Here is a tiny trained network, its code and every weight. The questions are about switching its units off for an input and a class, where a switched-off unit gives its printed mean instead of its output.

import numpy as np


def w(rows, s, z=0):
    codes = np.array(rows[::2]) - 128.0
    scale = np.full(codes.shape[1], s)
    scale[-1] = z or s
    return codes * scale


def f(y):
    return y / 2 * (1 + np.tanh(0.7978845608 * (y + 0.044715 * y**3)))


def log_softmax(a):
    a = a - a.max(-1, keepdims=True)
    return a - np.log(np.exp(a).sum(-1, keepdims=True))


def net(x, mask):
    res = np.array(x, float).reshape(1, 7) / 4 @ E
    y = f(res @ A[0][:, :-1].T + A[0][:, -1])
    res = res + np.where(mask, y, B[0][:, -1]) @ B[0][:, :-1]
    return log_softmax(res[-1] @ U[:, :-1].T + U[:, -1])


A, B = {}, {}
E = w([
[149,108,156,124,78,9],'x0',
[128,127,126,129,129,128],'x1',
[140,238,66,170,104,110],'x2',
[127,129,128,126,129,128],'x3',
[132,129,129,131,131,127],'x4',
[133,129,128,128,132,128],'x5',
[30,142,168,211,163,109],'x6',
],0.013)
A[0] = w([
[91,84,175,124,185,164,174],'N0',
[110,213,72,175,126,139,149],'N1',
[155,62,160,74,107,106,174],'N2',
[153,124,90,100,142,192,155],'N3',
[94,75,165,127,179,166,190],'N4',
[142,77,165,86,113,118,169],'N5',
[136,2,183,79,136,128,254],'N6',
[100,195,82,177,138,149,132],'N7',
[186,97,120,87,56,74,132],'N8',
[181,132,77,75,132,222,170],'N9',
[107,196,112,175,133,132,139],'N10',
[90,130,174,164,117,52,96],'N11',
[64,140,136,167,185,171,131],'N12',
[185,110,135,92,63,80,133],'N13',
[95,122,167,170,125,69,110],'N14',
[106,213,75,176,131,142,145],'N15',
[153,208,81,136,83,100,183],'N16',
[173,181,76,123,78,84,145],'N17',
[63,135,139,164,189,170,138],'N18',
[169,131,75,79,140,206,169],'N19',
],0.0095,0.0062)
B[0] = w([
[74,171,199,80,82,157,191],'N0',
[157,97,30,139,182,142,223],'N1',
[166,88,124,61,161,142,202],'N2',
[54,85,155,156,83,91,187],'N3',
[81,163,196,79,92,155,194],'N4',
[143,97,134,81,153,146,183],'N5',
[133,91,157,2,159,148,250],'N6',
[149,93,81,133,179,144,204],'N7',
[199,169,95,79,153,164,219],'N8',
[58,51,147,177,87,29,229],'N9',
[141,93,92,130,162,137,195],'N10',
[68,27,131,170,101,45,180],'N11',
[141,183,126,92,160,207,199],'N12',
[204,169,82,82,153,166,209],'N13',
[73,72,144,146,118,88,173],'N14',
[149,98,56,135,180,137,221],'N15',
[158,159,33,163,109,102,231],'N16',
[164,186,51,164,91,112,219],'N17',
[131,181,143,88,153,202,200],'N18',
[69,53,135,169,91,38,215],'N19',
],0.0084,0.012)
U = w([
[89,78,182,118,80,85,198],'0',
[168,125,98,98,191,173,206],'1',
[106,102,93,209,102,70,102],'2',
[176,250,100,126,69,127,6],'3',
[102,208,167,111,114,186,76],'4',
],0.011,0.0015)

Each question gives the input, the list of numbers given to net, and the class t.
The units are the neurons (one row each of A and B). Each row of codes is followed by its name. A weight is (code - 128) times the scale printed after its matrix; where a second scale follows, it is the last column's (A, B and U).
mask holds one flag per neuron, in row order. A switched-off neuron (its flag False) gives its mean, the last column of its row in B, instead of its output. The means were averaged over made-up inputs and are rounded, as every weight is.
A unit's drop is (log p(t) with every unit on - log p(t) with that unit switched off) / (log p(t) with every unit on - log p(t) with every unit switched off).
unit that matters most: the unit with the biggest drop
top k neurons: the k neurons with the biggest drops, biggest first
drop of u: that unit's drop, to one decimal
input [2,2,3,6,-2,3,-1], class 3: top 2 neurons	(N9; N19)
input [0,4,-1,-2,8,3,2], class 4: unit that matters most	N9
input [1,-3,1,2,8,4,3], class 2: top 4 neurons	(N6; N8; N13; N2)
input [2,-7,0,-4,2,3,4], class 0: top 4 neurons	(N16; N17; N1; N15)
input [1,-8,5,3,5,-3,2], class 2: top 2 neurons	(N6; N8)
input [1,7,3,-3,3,-3,-8], class 3: top 2 neurons	(N8; N13)
input [-1,-1,6,-4,-1,-1,-7], class 2: top 2 neurons	(N9; N19)
input [-3,1,0,2,4,-8,7], class 4: top 2 neurons	(N0; N4)
input [-7,3,-4,0,5,-6,1], class 4: drop of N18	0.2
input [-3,-3,-2,2,-7,-3,0], class 0: drop of N13	0.1
input [0,7,-1,3,6,-7,6], class 4: drop of N9	0.3
